Here is a tiny trained network, its code and every weight. The questions are about switching its units off for an input and a class, where a switched-off unit gives its printed mean instead of its output.

import numpy as np


def w(rows, s, z=0):
    codes = np.array(rows[::2]) - 128.0
    scale = np.full(codes.shape[1], s)
    scale[-1] = z or s
    return codes * scale


def f(y):
    return np.maximum(y, 0)


def log_softmax(a):
    a = a - a.max(-1, keepdims=True)
    return a - np.log(np.exp(a).sum(-1, keepdims=True))


def net(x, mask):
    res = np.array(x, float).reshape(1, 4) / 4 @ E
    y = f(res @ A[0][:, :-1].T + A[0][:, -1])
    res = res + np.where(mask, y, B[0][:, -1]) @ B[0][:, :-1]
    return log_softmax(res[-1] @ U[:, :-1].T + U[:, -1])


A, B = {}, {}
E = w([
[107,64,107,161,2,181,187],'x0',
[125,129,130,109,121,133,119],'x1',
[48,113,32,107,218,143,175],'x2',
[130,218,68,189,106,173,13],'x3',
],0.0088)
A[0] = w([
[74,136,141,167,77,227,138,5],'n1',
[129,210,59,189,106,222,42,8],'n2',
[137,65,114,111,41,212,199,43],'n3',
[187,98,226,145,85,63,123,189],'n4',
[83,88,51,140,183,127,206,172],'n5',
[127,20,241,50,137,57,254,116],'n6',
[52,125,47,123,189,117,137,105],'n7',
[62,100,48,118,172,159,134,54],'n8',
[184,174,178,185,67,95,86,132],'n9',
[164,210,172,94,254,17,71,123],'n10',
],0.0075,0.0024)
B[0] = w([
[138,118,210,186,147,181,188,160],'n1',
[173,160,72,190,252,156,176,198],'n2',
[77,175,181,200,123,172,179,191],'n3',
[43,184,108,176,136,42,3,196],'n4',
[26,181,134,165,132,79,78,207],'n5',
[182,208,71,189,224,184,83,249],'n6',
[68,153,148,190,76,82,59,190],'n7',
[100,183,150,231,66,42,90,180],'n8',
[77,230,149,166,159,74,61,190],'n9',
[114,106,215,223,5,243,212,237],'n10',
],0.0063,0.011)
U = w([
[86,144,139,142,105,37,71,74],'0',
[129,114,204,158,69,211,206,87],'1',
[175,138,81,134,244,163,121,94],'2',
[114,132,132,117,115,135,114,254],'3',
[137,93,116,97,94,115,113,192],'4',
[177,71,95,60,99,111,139,96],'5',
[170,78,120,62,123,104,156,94],'6',
],0.011,0.0099)

Each question gives the input, the list of numbers given to net, and the class t.
The units are the neurons (one row each of A and B). Each row of codes is followed by its name. A weight is (code - 128) times the scale printed after its matrix; where a second scale follows, it is the last column's (A, B and U).
mask holds one flag per neuron, in row order. A switched-off neuron (its flag False) gives its mean, the last column of its row in B, instead of its output. The means were averaged over made-up inputs and are rounded, as every weight is.
A unit's drop is (log p(t) with every unit on - log p(t) with that unit switched off) / (log p(t) with every unit on - log p(t) with every unit switched off).
The circuit of an input: a set's keep is (log p(t) with only the set's units on - log p(t) with every unit switched off) / (log p(t) with every unit on - log p(t) with every unit switched off). Starting from all 10 units, units are removed one at a time, each time the one whose removal leaves the highest keep (on an exact tie, the one counted first), for as long as the keep stays at least 0.8.
circuit, biggest first: the units of the circuit, biggest drop first
most important unit: the unit with the biggest drop
top k neurons: the k neurons with the biggest drops, biggest first
drop when u is switched off: that unit's drop, to one decimal
input [-7,-5,5,-4], class 1: top 3 neurons : (n10; n4; n9)
input [1,-1,-1,2], class 4: most important unit : n6
input [5,-2,-6,4], class 0: top 2 neurons : (n10; n9)
input [7,-7,7,-5], class 0: top 3 neurons : (n5; n10; n8)
input [-6,-4,8,-8], class 0: top 4 neurons : (n5; n7; n8; n2)
input [4,-6,-3,6], class 2: top 2 neurons : (n2; n10)
input [-1,-3,0,0], class 4: top 2 neurons : (n6; n10)
input [-6,-6,-4,6], class 1: top 2 neurons : (n10; n6)
input [2,-2,-3,-7], class 2: top 2 neurons : (n6; n10)
input [4,5,-6,3], class 0: top 3 neurons : (n10; n9; n4)
input [1,-8,-8,-7], class 0: top 3 neurons : (n4; n2; n9)
input [3,-2,-4,5], class 2: top 2 neurons : (n2; n10)
input [4,-1,-5,-8], class 2: top 2 neurons : (n6; n10)
input [8,4,-8,-8], class 0: most important unit : n4
input [8,-7,8,-7], class 0: top 3 neurons : (n5; n10; n8)
input [1,-3,0,-4], class 2: circuit, biggest first : (n6; n10)
input [3,3,5,2], class 0: circuit, biggest first : (n10; n8)
input [-5,1,-4,0], class 1: top 2 neurons : (n10; n5)
input [-1,0,1,-4], class 2: top 4 neurons : (n6; n10; n8; n7)
input [4,-6,-7,5], class 0: circuit, biggest first : (n9)
input [7,1,3,-8], class 2: drop when n10 is switched off : 0.5
input [-5,-2,-5,7], class 2: drop when n2 is switched off : 2.1
input [-2,-1,-3,5], class 2: drop when n2 is switched off : 1.0
input [-8,-8,2,-6], class 1: drop when n10 is switched off : 1.5
